array([-1.7, -1.2,  1.5, -0.7,  0.5, -0.1,  0.8]) yields 0.5

array([[ -72.5,  -44.4,  -35.5,   60.3,  -59.5, -110.3],
       [-137.4,   -0.4,  -95.9,   17.6,  -39.5, -178.8],
       [-111.2,  150.9,  105.7,  -68.0,   19.9,  -35.0]]) yields -59.5

array([[-1.4, -1.1,  0.6, -0.2, -0.5,  0.0,  1.6],
       [-1.6,  0.0, -0.7,  0.1,  0.5, -2.2, -0.9]]) yields -0.5

array([-0.1, -1.6,  0.5,  1.4, -0.8,  0.9]) yields -0.8

array([ 124.20, -117.61, -113.91, -122.24,   59.74,  -98.50]) yields 59.74

array([[  6.8,  24.8,  18.7,  11.6,   3.3,  14.8, -21.2],
       [ 20.4,   2.3,  11.3,   3.7,   5.5,  18.4,   5.4],
       [-16.1,  13.6, -13.6,  10.0,  12.8,  19.0,  20.4]]) yields 3.3

array([[-0.12,  0.02,  0.13,  0.19],
       [-0.05, -0.10, -0.08,  0.11]]) yields -0.05
---
array([-13.80, -12.82,   3.38, -15.91,  17.35])
-13.80

array([[ 0.01,  0.02, -0.02,  0.11,  0.02],
       [-0.11, -0.02, -0.15,  0.18, -0.06],
       [ 0.04,  0.16,  0.15,  0.01,  0.08]])
0.01

array([[-0.079, -0.074, -0.119,  0.003, -0.192,  0.126],
       [-0.020,  0.007,  0.102, -0.210,  0.064, -0.214],
       [-0.169, -0.157, -0.118, -0.122, -0.144, -0.208]])
-0.079

array([ 173.342, -100.129,  -34.660,  -74.603, -109.958,  -80.410])
173.342

array([ -7.327,  -1.948, -16.170,  11.486,  -6.460,   2.258])
-7.327

array([[ 0.05,  0.08, -0.03, -0.09, -0.16,  0.03],
       [-0.06,  0.03, -0.01, -0.07, -0.17,  0.05],
       [ 0.17,  0.00, -0.10,  0.04, -0.03,  0.05]])
0.05
---
Q:
-35	-30	21	-17	-24
-28	-26	13	-20	-21
-34	-39	7	19	-8
A: 13

Q:
-21	-7	24	-11	10	42	-25
-37	41	35	18	34	-18	28
A: 24

Q:
-11	14	-33	25
-8	6	-3	-5
-11	14	-34	25
A: -3

Q:
-4	18	-1	-17	46	21
2	-6	0	5	-16	1
-3	8	1	-7	18	18
A: 0

Q:
-18	-36	30	-9
34	-17	-12	-5
8	23	-23	-22
A: -12

Q:
19	21	16	-42	-2
-6	23	32	13	-20
31	-10	31	31	-27
A: 32

Q:
28	11	-41	-14
14	33	31	-7
-11	19	20	-39
A: 31

Q:
27	-39	-9	-2
28	-34	0	3
29	0	-15	16
A: 0

Q:
25	-17	17	26
4	-9	-40	-15
-19	10	28	-27
A: -40
---
[[3243 5514 8064 8554 7623 8857 7222 7128 4724 5625 7344]
 [8078 6086 8344 2928 4519 6740 5504 4667 5790 9754 6485]
 [3562 5510 7075 3285 3718 6495 7103 6969 5100 7889 5463]
 [9097 6872 4787 6468 5192 6109 6603 6693 4400 3332 6718]
 [8715 7069 6391 7681 6717 5474 7238 5161 6752 2673 5941]] value 3243

[[-334 -534 -470 -440  342   24]
 [-334 -165  355 -424 -485 -473]
 [-334  449 -398 -518 -494  160]
 [-334 -543 -395  484   31 -582]
 [-334   38 -519 -495   97  635]] value -334

[[52 69 74 46 67 64 76 68 73 56 55]
 [54 68 75 47 66 64 77 68 72 58 52]
 [60 43 49 68 46 55 45 43 44 55 62]
 [57 43 84 58 41 74 85 37 81 52 65]
 [59 41 81 62 37 73 82 34 77 49 66]
 [58 72 30 56 74 39 29 78 33 65 49]
 [62 44 45 68 47 52 42 46 41 57 58]
 [53 54 88 50 51 75 90 50 88 53 61]
 [58 65 23 63 69 39 20 71 26 65 54]] value 52

[[ 65 178  69 173 158  80  83  83 178 186 178  79]
 [139  96 146 100 129 106 110 113 133 137 128 105]
 [192  62 186  54 104 136 134 132  64  59  67 174]
 [141  96 150  88 116 132 137 125 169 169 163  80]
 [127 114 125 108 140 104 121 101 156 157 156  91]
 [150  95 141  93  92 160 153 152  38  34  41 189]
 [ 49 185  50 192 152  80  84  79 145 149 155  96]] value 65

[[7406 6428 6970 4042 7551 6269 1610 4603 9027]
 [8462 6616 6897 2149 8821 5115 1187 4776 8604]
 [7668 6184 7306 3946 7619 6478 1766 4274 9366]
 [7879 6496 7110 3579 7792 6076 1438 4544 8984]
 [8580 6707 7044 2427 8573 5047 1380 4334 9045]
 [8308 6656 6731 3046 8169 5781 1420 4636 9037]
 [7854 6317 6820 3381 8287 5970 1251 4644 9013]] value 7406
---
array([[ 31,  -5,  -3,   3,   9,  10],
       [-25, -34,   5,  -5, -24,  13],
       [ 45,  14, -13,  -8,   7,  14]]): 10

array([[-14, -21,   8,  26,  15,  12],
       [-14,  17, -18,  -3,  22,  -2],
       [-32,   8, -41,   9, -47,  -8]]): 12

array([[  9,  28,  23,  33, -13,  14],
       [ 16,   3,   7, -16,  47, -29],
       [ 20,  20,  18,  14,  41, -15]]): 14

array([[ 32, -26,  34,   5, -15, -39,  -7],
       [-32, -18,  39, -31,   5,  -8,   8],
       [-43, -10,  -1,  -9, -37,  38,   4]]): -7

array([[-26, -26,  26, -17],
       [  5,  45,  12,  -3],
       [ -9,  31,  31, -21]]): -17

array([[ 13,  14, -31,   5,   2,   3],
       [ 10,  -2, -14,  14, -20,  -6],
       [  2,  26, -34, -18,  -5,  10]]): 3

array([[ 14, -16, -10,   6,  12,   4,   2],
       [-30,  -1, -14,  41, -11,  31, -10],
       [  2,  -2,  -8,   0,  -3,   6,  27]]): 2

array([[  8, -44,  -7, -40,  43],
       [-24,   7,  12,  19, -21],
       [-19,   8,   9,  15, -17]]): 43

array([[ 11,  47, -34,  12],
       [-14,  19, -13,  -2],
       [ -4,  10,  -3, -10]]): 12

array([[ -9, -34,   6,  23,  14,   6],
       [ -9, -14,  -4,  15,   6,  -2],
       [  3, -23,   4,  25, -31,  25]]): 6
---
[ 26  -4 -37 -32 -18] out -37, 26

[ 60  66 117 244  45] out 117, 244

[[58 41 51 51 75]
 [33 51 35 61 31]
 [32 45 23 50 24]] out 35, 75

[-15 -26 -44  50  18] out -44, 50

[[620 961 502 596 499]
 [727 542 630 234 510]
 [545 281 809 777 802]] out 630, 961

[9074 2133 5401 4254 2775 6179 4330] out 4254, 9074
---
[-14  39   1 -32   3] -> -14, 3

[[-15  27 -34  -4]
 [ 35  31  14 -23]] -> -15, -23

[-32  39 -29  -4] -> -32, -4

[[ -3 -24 -15  -3]
 [ -7  13  -8 -37]
 [-21  20 -13 -16]] -> -3, -16

[ 11 -10 -11  14 -45 -17] -> 11, -17

[-39  18 -12 -42 -29   3] -> -39, 3

[-22  44  18  -1 -29  -3  36] -> -22, 36

[-13  -2 -41   5] -> -13, 5
---
Input: 2859	3235	5357	8349
Output: 8349, 5357

Input: 3	43	-37	-25
Output: 43, 3

Input:
749	519	156	638	607
453	704	692	781	546
706	588	479	517	484
Output: 781, 749

Input:
48	147	22	28	52
20	156	7	88	209
Output: 209, 156

Input: 654	-920	-838	-391
Output: 654, -391

Input: 3	2	4	7	5	4	4
Output: 7, 5

Input:
-31	12	-16	-8	5	-8	-9
-22	-3	15	31	-23	-38	-12
-48	22	15	-36	14	-8	15
Output: 31, 22
---
[2720, 7543, 8674, 6937, 7327, 9378, 5481] ==> 6937
[42, 19, 85, 49, 31, 62, 96] ==> 49
[71, 37, 61, 13, 91, 29, 59] ==> 13
[-16, -29, 44, 35, 21, -23, 21] ==> 35
[-28, 30, -14, 3, 16, 49, 27] ==> 3
[835, 442, 558, 277, 268, 191, 712] ==> 277
